Rows with their classes:
[ 17.7   4.0   6.1  46.7 -25.3 -14.0 -36.2 -54.8  12.8   7.6  49.7  17.6
 -21.1 -28.4 -21.0 -31.5 -22.0  15.9   2.9  53.7 -38.1 -51.7  -2.7 -29.5
 -53.5  14.4   2.3  35.1  -1.7   5.2 -22.2  12.3  -9.0  20.9  13.9   3.4
 -22.3]
L
[ 16.8  -2.9  18.6  31.6 -28.0  -5.4 -28.9 -89.3  22.4   6.6  50.4  -1.6
 -22.9 -41.4 -26.8 -33.8  -9.5  10.0   8.7  49.9 -37.5 -56.7  -1.9 -36.6
 -53.7  24.0   8.7  40.0  10.3   5.4 -28.9  16.0 -16.2  29.2  33.5  -3.2
 -15.4]
L
[ 29.1   1.3  -5.9  31.8 -23.3  -1.0 -22.7 -61.4   8.0   1.5  26.1  30.3
  -5.9 -32.5 -14.0 -20.0 -18.3   2.6  13.5  43.6 -29.7 -24.3   6.4 -20.2
 -34.1  -5.2  -2.4  15.3   0.6  -6.0  -9.7  -0.7  -3.6  24.9  17.4  12.7
 -22.6]
W
[ 18.3  -4.0   1.4  32.5 -21.5 -14.6 -34.1 -65.0   2.6  -9.5  42.0  19.6
 -12.4 -15.7 -14.5 -25.1 -23.6  15.6   8.3  29.8 -28.6 -32.5   5.3 -18.0
 -35.6   4.6  -7.5  32.6  -3.7  -4.7 -18.6  -3.4   2.7  23.7  11.7  15.4
 -25.4]
W
[ 41.7  -3.3 -20.4  33.1 -22.0 -11.6 -26.7 -59.3   4.0  11.3  24.0   9.4
  13.8 -32.4  -4.8 -27.7 -13.8  15.5  18.7  21.1 -35.6 -16.4   4.5 -16.8
 -50.7 -11.3  -9.6  20.2   4.1 -23.0   1.2   1.6   1.1   7.3  16.0  13.1
 -25.4]
B
[ 27.7   7.5   9.0  45.7 -32.0 -13.3 -39.3 -79.7  15.8   9.4  51.7  15.7
 -25.9 -43.9 -20.5 -15.7 -25.1  10.6  16.2  55.6 -46.9 -58.6  -8.4 -43.4
 -54.5  24.0   4.7  40.1   4.7  -6.5 -30.1  12.0  -6.5  23.8  18.4   8.1
 -23.1]
L
[ 21.9   0.6   0.9  36.2 -31.1  -8.1 -38.5 -73.9  13.6   4.5  51.1   7.9
  -7.5 -38.0 -16.6 -28.7 -17.9  15.5  21.3  36.3 -43.2 -41.0  -1.7 -37.8
 -56.0  16.4   3.6  29.6   6.7 -13.1  -8.9   6.5  -6.4  15.2  14.0   5.9
 -21.2]
B
[ 35.4   6.8 -10.6  47.5 -25.1 -18.8 -28.7 -62.0  14.6   8.4  49.7  31.0
 -20.8 -32.2 -16.0 -28.9 -23.5  13.6  18.5  47.0 -39.4 -56.4   3.3 -31.3
 -51.2   6.4   3.8  38.3  -3.1  -4.4 -19.0  10.2  -2.2  23.9  16.5   9.3
 -27.4]
L
[ 43.6  -1.2 -13.7  28.0 -28.5  -5.9 -18.3 -53.0   6.3  12.7  28.2  28.7
  -4.4 -21.1  -5.2 -19.8 -20.6   3.6  16.7  17.2 -34.8 -14.9   4.4 -14.5
 -37.7  -5.4  -8.0  23.1  -2.6 -17.6  -4.9   0.8   6.9  14.4  11.8  20.2
 -32.9]
W
[ 57.8  -3.1 -24.4   5.8  -9.2 -15.7  -8.9 -38.2   5.6  37.7   1.2  20.3
  -0.7  -3.6   2.6 -17.7 -21.3   7.9  13.8   5.4 -19.5  -7.2   3.9 -13.4
 -33.4 -18.9 -13.8   7.6   2.3 -11.4  11.1  -0.5   1.5   7.2  25.7  21.8
 -33.5]
W
[ 46.0   0.7 -15.7  20.1 -20.4   3.9 -13.7 -26.8   7.6  19.6  32.6  18.6
  10.3 -28.9   4.4 -15.0 -20.0   1.5  22.1  23.5 -29.6 -11.1  13.0  -3.5
 -40.7 -16.1  -2.8  15.3   0.8 -13.0   7.2  -1.6  16.8  20.3   6.4  17.4
 -21.6]
W
[ 30.2  -1.0 -28.0  28.2 -25.5  -9.1 -20.5 -26.0  -2.7  20.0  32.3   9.5
   4.3 -21.1   0.2 -10.4 -12.0   1.6  14.5  11.5 -29.2 -11.6   9.2  -8.0
 -31.7 -15.6  -1.0   3.5  -7.1 -31.0  19.3  -2.3   5.0  14.9   3.3  18.9
 -19.4]
B
[ 45.5  -0.6 -11.6  43.5 -25.3  -6.7 -30.9 -53.9   0.7  10.5  37.4  25.1
  -5.4 -24.8  -9.8 -20.6 -22.9   7.1  19.8  35.2 -37.2 -16.8   4.9 -19.6
 -45.1  -2.3  -5.4  23.2  -5.8  -8.8  -4.4  -1.5   4.7  14.8  13.0  15.0
 -26.3]
W
[ 43.7   2.9  -7.1  44.3 -20.2 -16.2 -22.9 -42.0  13.4  24.2  26.7  35.5
 -21.9 -21.4  -9.6 -26.5 -29.8  10.3  15.3  37.6 -29.5 -33.1  -2.8 -24.2
 -42.0  -5.1  -2.1  24.7  -5.4  -4.7 -18.0   2.0  18.9  15.1  15.0  11.7
 -18.9]
L
[ 10.0  -6.2  -6.1  35.7 -36.7  -8.9 -37.3 -51.7   2.3   9.1  57.1   0.7
  -5.3 -31.8  -9.1 -21.6 -10.6   1.1  18.2  17.4 -31.8 -44.2   8.6 -25.9
 -47.8   6.6  -2.4  30.5   1.2 -15.7  -3.9   0.2  -0.1   5.1   9.5  12.8
  -7.1]
B
[ 52.8   2.8 -30.4   5.7  -9.2  -7.1 -12.5 -24.3   4.4  20.7   0.9  15.7
   8.4 -19.8   8.9 -15.2 -15.0   6.2  13.4  -4.3 -17.6   8.2   5.1 -17.2
 -38.9 -24.4 -13.5   8.7  -5.8 -35.4  11.7  -8.5  -1.7   6.6   6.3  11.0
 -30.3]
B
[ 35.8  -1.6 -10.8  26.4 -24.4  -7.7 -22.2 -55.4   3.5   8.2  34.7  19.8
  -2.9 -32.9  -6.8 -18.9 -19.6   7.0  16.9  21.9 -29.3 -20.3  10.9 -12.5
 -36.1  -1.0  -7.5  23.1  -3.2 -16.9  -6.4   5.8   5.7  17.3  10.9  17.5
 -23.5]
W
[ 48.4   0.3 -30.1   6.1 -11.8 -11.7  -3.5   4.7   2.9  34.5 -16.9  20.8
   0.5  -2.0  12.5  -9.7 -15.4   7.9  12.5  14.8 -11.7  23.0  12.1   4.0
 -27.1 -49.2 -15.9  -3.1   4.7 -37.8  25.1 -11.9   5.1 -18.1  -0.1  24.9
 -26.1]
B
[ 28.6  -2.8 -16.0  39.1 -25.0 -18.8 -28.5  -2.0   1.6  27.0  48.7  28.8
 -14.6  -4.1  -3.4 -12.3 -29.7  -1.0  20.7  31.4 -31.0 -48.7  13.7  -3.2
 -19.9  -9.4   9.5  17.9  -3.1  -7.9  -6.2  -6.2  16.0  -0.9   8.0  23.5
  -9.4]
L
[ 55.9   0.7 -20.5  18.4 -11.8 -11.2 -29.7 -35.8   5.0  16.6 -26.2  18.4
   6.6 -17.0  -2.0 -21.4 -19.6   3.0  22.4  16.1 -26.4  -9.8   1.3 -18.9
 -38.2 -16.3  -8.0   1.0   1.7 -19.6  -2.0  -0.4   7.7  15.5   8.9  21.3
 -40.7]
W
[ 48.2  -0.2 -31.9  -0.3   1.4 -10.7   2.7  -2.4   3.5  33.8 -18.6   8.9
  20.1  -1.6   9.7  -4.6  -4.9   6.2   3.1 -11.3  -6.7  21.8   5.6   2.8
 -33.1 -37.5 -13.7  -8.4   2.4 -27.6  23.8  -6.8   9.0 -15.7   6.1  16.1
 -20.5]
B
[ 44.8  -4.3 -28.7   4.6  -6.4  -8.3  -7.6 -15.2   1.0  29.9  -8.5  13.6
  10.0  -8.0  11.3 -12.6 -14.7   4.2   4.6  -9.2 -14.9  13.4  11.9  -5.2
 -36.7 -32.0 -16.1  -2.6   5.6 -35.5  22.0  -6.1   8.6  -8.4  13.6  18.3
 -29.9]
B
[ 59.5  13.4 -20.8  13.0 -15.1  -9.6 -10.4 -29.0   6.6  30.3  11.5  19.7
  -2.7 -21.4   4.4 -14.1 -19.6   3.0   9.4  13.9 -28.8  -4.7   8.8  -8.3
 -49.4 -16.5  -7.2   7.8   6.0 -21.7  10.1   5.1  15.4  16.8   8.5  21.0
 -35.6]
W

Rows, each with its class:
[ 11.5 -22.4 -18.1  -7.2  18.4 -17.3 -21.7  -3.6 -24.1  11.9   8.3 -13.1
  -9.1  -8.5  -0.2 -12.1  13.0 -16.2  21.4  22.2  -7.5 -14.9  -7.2   3.8
 -22.6   5.6 -14.2  16.5 -10.2 -18.1 -11.9 -11.7   6.8   0.2 -24.7  12.2
 -41.4]
<10>
[  6.2 -28.3 -16.8  -0.9  17.4 -16.0  -0.7  14.0 -16.9  -0.8  18.4 -13.3
  17.4  -9.6   0.9  17.4  14.9  -4.3  -6.4  46.6  -9.4 -17.8  -7.3   2.8
 -37.7  -4.4  -9.2  11.2   4.7 -35.6   3.1   2.8  32.2   8.2 -34.4 -16.5
  -8.6]
<19>
[-15.3 -36.6  -3.4  -2.8  -0.1 -33.8 -15.5  20.1 -10.0 -12.7  -7.8  -6.9
  10.2  -7.0   5.0  21.2  11.5  -1.4 -15.4  35.1 -15.0 -27.4   4.6   1.4
 -19.1  26.7  -3.5   0.4   8.0 -11.7  -0.1  14.9  -5.7   2.0 -13.4  -8.5
 -10.4]
<15>
[  6.2 -27.7  -1.9 -20.1  18.8 -20.8 -12.1  11.8 -18.2   5.3   6.4  -9.5
 -15.6 -11.8  -8.9  -9.6   4.8  -5.4  19.5  11.5 -16.2 -16.9  -3.3   6.6
 -24.9   7.6   5.7  11.9 -12.2  -4.4  -8.0  14.7  -6.0   3.7  -0.3   3.6
 -26.1]
<10>
[-10.5 -33.6   1.3   5.0   2.0 -32.5   3.4  14.5   7.0  -2.6 -11.3  -5.6
   2.4  18.2   6.9  16.2   9.7 -14.2   3.9  10.2   3.1 -19.2 -21.7   5.7
  -9.3   4.1  -6.9  11.3  -9.1 -29.1   3.0  14.6 -11.5  -7.4  12.6   8.9
  10.3]
<11>
[  0.8 -46.9  -1.8   5.2   5.7 -21.7  -5.2   4.4   5.4  -6.8   1.1 -26.3
 -16.1  10.7  20.7  22.3   3.3   4.3 -18.1  38.0  12.1   1.0  -3.8  28.7
 -15.2  -1.2   0.5 -14.5  -1.5 -16.3   5.2  29.4  -0.9  -5.4   4.3  -1.1
  -8.6]
<15>
[ -2.5 -19.1  -5.1  -0.8  13.8 -37.1 -16.4  18.4   1.9 -15.0 -10.1 -10.7
  11.3  -1.6   0.1  14.8  12.5 -14.4 -39.9  28.6  -3.2 -11.8 -10.6  -5.3
  -6.9   6.7  -2.2  -5.4   0.3 -20.3   3.6   7.7 -11.3 -23.9 -20.3 -19.8
   9.6]
<19>
[ -9.5 -30.7  -4.6   8.0   4.7 -14.8  -0.4  15.3 -21.6  -7.5   3.2  -9.0
   6.3   0.6  -3.8  10.5   7.5  10.6 -23.0  31.5  -3.6  -3.1  -0.1   3.3
 -18.6   2.3  10.9  -5.5  -5.8 -14.8   2.6  -0.2  -5.2  -6.7 -12.6 -10.9
 -14.4]
<19>
[ -2.0   9.2   0.2   6.6   6.5 -15.8  -3.5  19.7  -9.8  -4.7   1.3  -6.5
   3.7   3.8 -17.7  13.2   8.3  16.0 -23.1  28.3 -12.9  -6.4  -2.9  -0.2
 -27.7  16.8  -3.8   0.8   4.0 -27.4 -16.1  -9.2  24.5 -24.9 -16.8 -26.7
   2.5]
<19>
[ -9.9 -28.7  -2.2  -2.8  -0.8 -20.6 -23.7   2.7  -3.8  -8.2  -9.4  -8.7
  -0.3  12.6  -4.2  13.4   6.4   4.9 -27.9  13.0   5.8  -5.6  -6.9   2.7
  -1.6  -2.7   8.0  -1.0  -4.3 -36.5  -6.7  13.1  -8.9 -22.0   4.2 -12.6
   3.3]
<15>
